Here is a tiny trained network, its code and every weight. The questions are about switching its units off for an input and a target symbol, where a switched-off unit gives its printed mean instead of its output.

import numpy as np


def w(rows, s, z=0):
    codes = np.array(rows[::2]) - 128.0
    scale = np.full(codes.shape[1], s)
    scale[-1] = z or s
    return codes * scale


def f(y):
    return y / 2 * (1 + np.tanh(0.7978845608 * (y + 0.044715 * y**3)))


def softmax(a):
    e = np.exp(a - a.max(-1, keepdims=True))
    return e / e.sum(-1, keepdims=True)


def log_softmax(a):
    a = a - a.max(-1, keepdims=True)
    return a - np.log(np.exp(a).sum(-1, keepdims=True))


def net(x, mask):
    ids = ['ΓΛΞΣΦΩαβδεζηθμπψ'.index(c) for c in x.split()]
    T = len(ids)
    res = E[ids] + P[:T]
    u = 0
    for l in range(2):
        r = res
        for j in range(3):
            rows = slice(4 * j, 4 * j + 4)
            q, k, v = (r @ M[l][rows].T for M in (Q, K, V))
            z = softmax(np.where(np.tri(T) > 0, q @ k.T / 4**0.5, -1e9)) @ v
            o = O[l][rows]
            res = res + np.where(mask[u + j], z, o[:, -1]) @ o[:, :-1]
        u += 3
        y = f(res @ A[l][:, :-1].T + A[l][:, -1])
        res = res + np.where(mask[u : u + 8], y, B[l][:, -1]) @ B[l][:, :-1]
        u += 8
    return log_softmax(res[-1] @ U[:, :-1].T + U[:, -1])


Q, K, V, O, A, B = {}, {}, {}, {}, {}, {}
E = w([
[143,144,177],'Γ',
[114,84,122],'Λ',
[222,48,185],'Ξ',
[121,251,83],'Σ',
[125,86,141],'Φ',
[92,88,83],'Ω',
[144,125,129],'α',
[129,148,124],'β',
[71,59,139],'δ',
[114,178,99],'ε',
[122,101,116],'ζ',
[140,124,152],'η',
[129,119,147],'θ',
[143,131,135],'μ',
[140,120,127],'π',
[138,129,143],'ψ',
],0.013)
P = w([
[84,100,141],'0',
[172,175,163],'1',
[164,74,42],'2',
[160,191,166],'3',
[171,52,29],'4',
[157,186,173],'5',
[192,20,28],'6',
[151,194,169],'7',
[221,7,25],'8',
[145,190,167],'9',
[179,45,12],'10',
],0.014)
Q[0] = w([
[60,105,29],'0.h0',
[212,177,189],'0.h0',
[163,2,80],'0.h0',
[132,185,67],'0.h0',
[168,144,129],'0.h1',
[192,177,41],'0.h1',
[135,161,144],'0.h1',
[135,131,77],'0.h1',
[203,148,109],'0.h2',
[84,212,100],'0.h2',
[89,112,235],'0.h2',
[115,214,145],'0.h2',
],0.0099)
K[0] = w([
[94,136,119],'0.h0',
[158,95,158],'0.h0',
[71,124,116],'0.h0',
[136,125,40],'0.h0',
[105,107,132],'0.h1',
[54,112,180],'0.h1',
[117,93,187],'0.h1',
[168,80,117],'0.h1',
[67,133,10],'0.h2',
[154,195,122],'0.h2',
[184,105,167],'0.h2',
[214,216,123],'0.h2',
],0.013)
V[0] = w([
[99,121,11],'0.h0',
[80,184,177],'0.h0',
[38,114,173],'0.h0',
[89,108,136],'0.h0',
[8,182,146],'0.h1',
[145,165,150],'0.h1',
[132,192,150],'0.h1',
[102,72,79],'0.h1',
[88,194,115],'0.h2',
[208,127,95],'0.h2',
[82,148,95],'0.h2',
[83,97,50],'0.h2',
],0.011)
O[0] = w([
[125,34,114,92],'0.h0',
[27,100,60,57],'0.h0',
[96,236,53,70],'0.h0',
[57,95,87,111],'0.h0',
[177,119,65,1],'0.h1',
[126,165,121,119],'0.h1',
[137,255,90,89],'0.h1',
[178,33,170,139],'0.h1',
[132,140,169,57],'0.h2',
[122,51,225,186],'0.h2',
[190,125,126,100],'0.h2',
[244,110,158,162],'0.h2',
],0.0061,0.008)
A[0] = w([
[109,152,75,72],'0.n0',
[95,88,140,89],'0.n1',
[6,169,181,184],'0.n2',
[178,111,157,64],'0.n3',
[190,184,178,114],'0.n4',
[74,120,86,43],'0.n5',
[80,123,130,217],'0.n6',
[106,158,127,5],'0.n7',
],0.015,0.003)
B[0] = w([
[129,237,94,126],'0.n0',
[183,219,59,152],'0.n1',
[78,112,227,169],'0.n2',
[6,179,78,245],'0.n3',
[28,57,123,233],'0.n4',
[178,122,124,125],'0.n5',
[254,180,143,128],'0.n6',
[73,197,61,124],'0.n7',
],0.0072,0.012)
Q[1] = w([
[99,92,137],'1.h0',
[117,132,140],'1.h0',
[101,145,90],'1.h0',
[190,9,56],'1.h0',
[213,132,89],'1.h1',
[96,117,117],'1.h1',
[101,156,161],'1.h1',
[122,178,72],'1.h1',
[97,135,71],'1.h2',
[154,134,103],'1.h2',
[80,120,155],'1.h2',
[133,151,166],'1.h2',
],0.014)
K[1] = w([
[150,137,78],'1.h0',
[137,118,139],'1.h0',
[57,150,177],'1.h0',
[104,236,48],'1.h0',
[212,184,92],'1.h1',
[133,96,182],'1.h1',
[103,35,154],'1.h1',
[62,33,129],'1.h1',
[94,183,78],'1.h2',
[255,105,136],'1.h2',
[173,92,44],'1.h2',
[101,14,183],'1.h2',
],0.0085)
V[1] = w([
[146,162,59],'1.h0',
[123,248,106],'1.h0',
[75,43,138],'1.h0',
[136,84,219],'1.h0',
[133,57,87],'1.h1',
[145,171,110],'1.h1',
[123,162,254],'1.h1',
[175,111,59],'1.h1',
[136,159,113],'1.h2',
[33,199,114],'1.h2',
[117,86,176],'1.h2',
[198,191,251],'1.h2',
],0.0092)
O[1] = w([
[120,217,32,95],'1.h0',
[80,188,92,62],'1.h0',
[154,67,112,190],'1.h0',
[184,65,196,162],'1.h0',
[196,39,2,106],'1.h1',
[119,236,88,72],'1.h1',
[107,86,198,254],'1.h1',
[181,149,87,4],'1.h1',
[131,146,232,102],'1.h2',
[60,120,121,125],'1.h2',
[53,106,68,170],'1.h2',
[82,46,170,85],'1.h2',
],0.0055,0.0097)
A[1] = w([
[143,182,167,247],'1.n0',
[223,126,116,28],'1.n1',
[130,56,104,9],'1.n2',
[216,83,135,90],'1.n3',
[198,119,70,223],'1.n4',
[105,127,215,169],'1.n5',
[160,125,131,253],'1.n6',
[249,65,139,165],'1.n7',
],0.011,0.0052)
B[1] = w([
[210,2,139,142],'1.n0',
[164,243,161,137],'1.n1',
[128,213,161,174],'1.n2',
[63,152,202,159],'1.n3',
[153,121,61,165],'1.n4',
[156,171,39,252],'1.n5',
[137,80,144,143],'1.n6',
[143,220,186,183],'1.n7',
],0.0089,0.023)
U = w([
[36,197,114,2],'Γ',
[142,95,124,180],'Λ',
[210,48,137,243],'Ξ',
[130,123,129,98],'Σ',
[87,176,217,57],'Φ',
[136,165,146,28],'Ω',
[178,125,96,39],'α',
[148,83,100,192],'β',
[123,149,138,64],'δ',
[128,131,133,80],'ε',
[136,145,140,57],'ζ',
[163,106,141,221],'η',
[143,99,132,177],'θ',
[4,83,121,185],'μ',
[129,92,67,103],'π',
[135,135,140,137],'ψ',
],0.011,0.0057)

Each question gives the input, a string of symbols that net reads in full, and the target symbol t.
The units are the heads (4 rows each of Q, K, V and O) and the neurons (one row each of A and B). Each row of codes is followed by its name. A weight is (code - 128) times the scale printed after its matrix; where a second scale follows, it is the last column's (O, A, B and U).
mask holds one flag per unit, layer by layer, with each layer's heads first. A switched-off unit (its flag False) gives its mean, the last column of its rows in O or B, instead of its output. The means were averaged over made-up inputs and are rounded, as every weight is.
A unit's drop is (log p(t) with every unit on - log p(t) with that unit switched off) / (log p(t) with every unit on - log p(t) with every unit switched off).
The circuit of an input: a set's keep is (log p(t) with only the set's units on - log p(t) with every unit switched off) / (log p(t) with every unit on - log p(t) with every unit switched off). Starting from the 12 units with the biggest drops (on a tie, the unit counted first), units are removed one at a time, each time the one whose removal leaves the highest keep (on an exact tie, the one counted first), for as long as the keep stays at least 0.8.
circuit, biggest first: the units of the circuit, biggest drop first
top k neurons: the k neurons with the biggest drops, biggest first
top k neurons in layer l: the k neurons of layer l with the biggest drops, biggest first
input Σ Σ β π Σ δ Ξ Ξ Ω, target Γ: circuit, biggest first -> 1.h0; 0.h1
input Φ Ω Ξ β, target μ: circuit, biggest first -> 0.n4; 1.n7
input Γ Ω Ξ Σ Ξ Ξ β, target μ: circuit, biggest first -> 1.h0; 1.n5
input Σ Σ β η Ξ Σ Φ, target Γ: circuit, biggest first -> 1.h0; 0.h1
input Ξ Σ ψ Σ Ξ α Ξ, target Φ: circuit, biggest first -> 0.n4; 1.n7; 1.n3
input δ δ Σ Ξ β, target α: top 4 neurons -> 0.n4; 0.n3; 1.n4; 0.n2
input Ξ β β, target Φ: top 2 neurons -> 0.n3; 1.n7
input Ξ α θ β Λ Ξ, target μ: circuit, biggest first -> 0.n4; 0.n3
input Σ Ξ Ξ δ Σ Ξ ε, target Γ: circuit, biggest first -> 1.h0; 0.h1
input Σ ζ Ξ, target Γ: top neuron in layer 0 -> 0.n0
input δ ε Σ Ξ Ξ Σ Ξ η Ξ, target α: circuit, biggest first -> 0.n4; 0.h0; 0.h2; 1.h1
input Ξ Σ Ξ Ξ Ω, target Φ: top 3 neurons -> 0.n4; 0.n2; 1.n7
input δ Ξ α, target α: top 2 neurons in layer 1 -> 1.n4; 1.n1
input δ Σ α β ε Σ α ψ Σ Ξ Γ, target α: top 2 neurons -> 0.n4; 1.n4
input Ξ Ξ Ξ Ξ Ξ Σ η α, target μ: top 3 neurons -> 0.n4; 1.n7; 0.n1
input Ξ Σ ε, target Φ: top 4 neurons -> 0.n4; 0.n2; 0.n3; 1.n7
input Γ μ Φ Σ α Ξ ε Σ θ, target μ: top 2 neurons in layer 0 -> 0.n0; 0.n6
input ε Ξ Σ, target π: top 3 neurons in layer 0 -> 0.n4; 0.n2; 0.n3
input Ξ Ξ Ω δ Ξ μ δ μ α, target Φ: top 4 neurons -> 1.n7; 1.n3; 1.n5; 1.n2
input Ξ Ξ α ε δ Λ Ω, target Φ: top 2 neurons in layer 1 -> 1.n7; 1.n3
input ε Ω Ξ Λ Φ θ π Σ Λ, target π: top 2 neurons in layer 0 -> 0.n4; 0.n0
input Ξ Σ ε Ξ ε Σ ψ, target Φ: top neuron -> 0.n4
input Σ Σ Ξ δ, target Ξ: top 2 neurons in layer 0 -> 0.n3; 0.n4
input Ξ α Σ Ξ Ξ Ξ Ξ Σ ζ, target Φ: top neuron -> 0.n4
input Φ Ξ Ξ ε ε δ Ξ Γ, target μ: top 3 neurons -> 0.n4; 0.n1; 1.n7
input ε ε Ξ Ξ δ, target π: top 2 neurons in layer 0 -> 0.n3; 0.n4
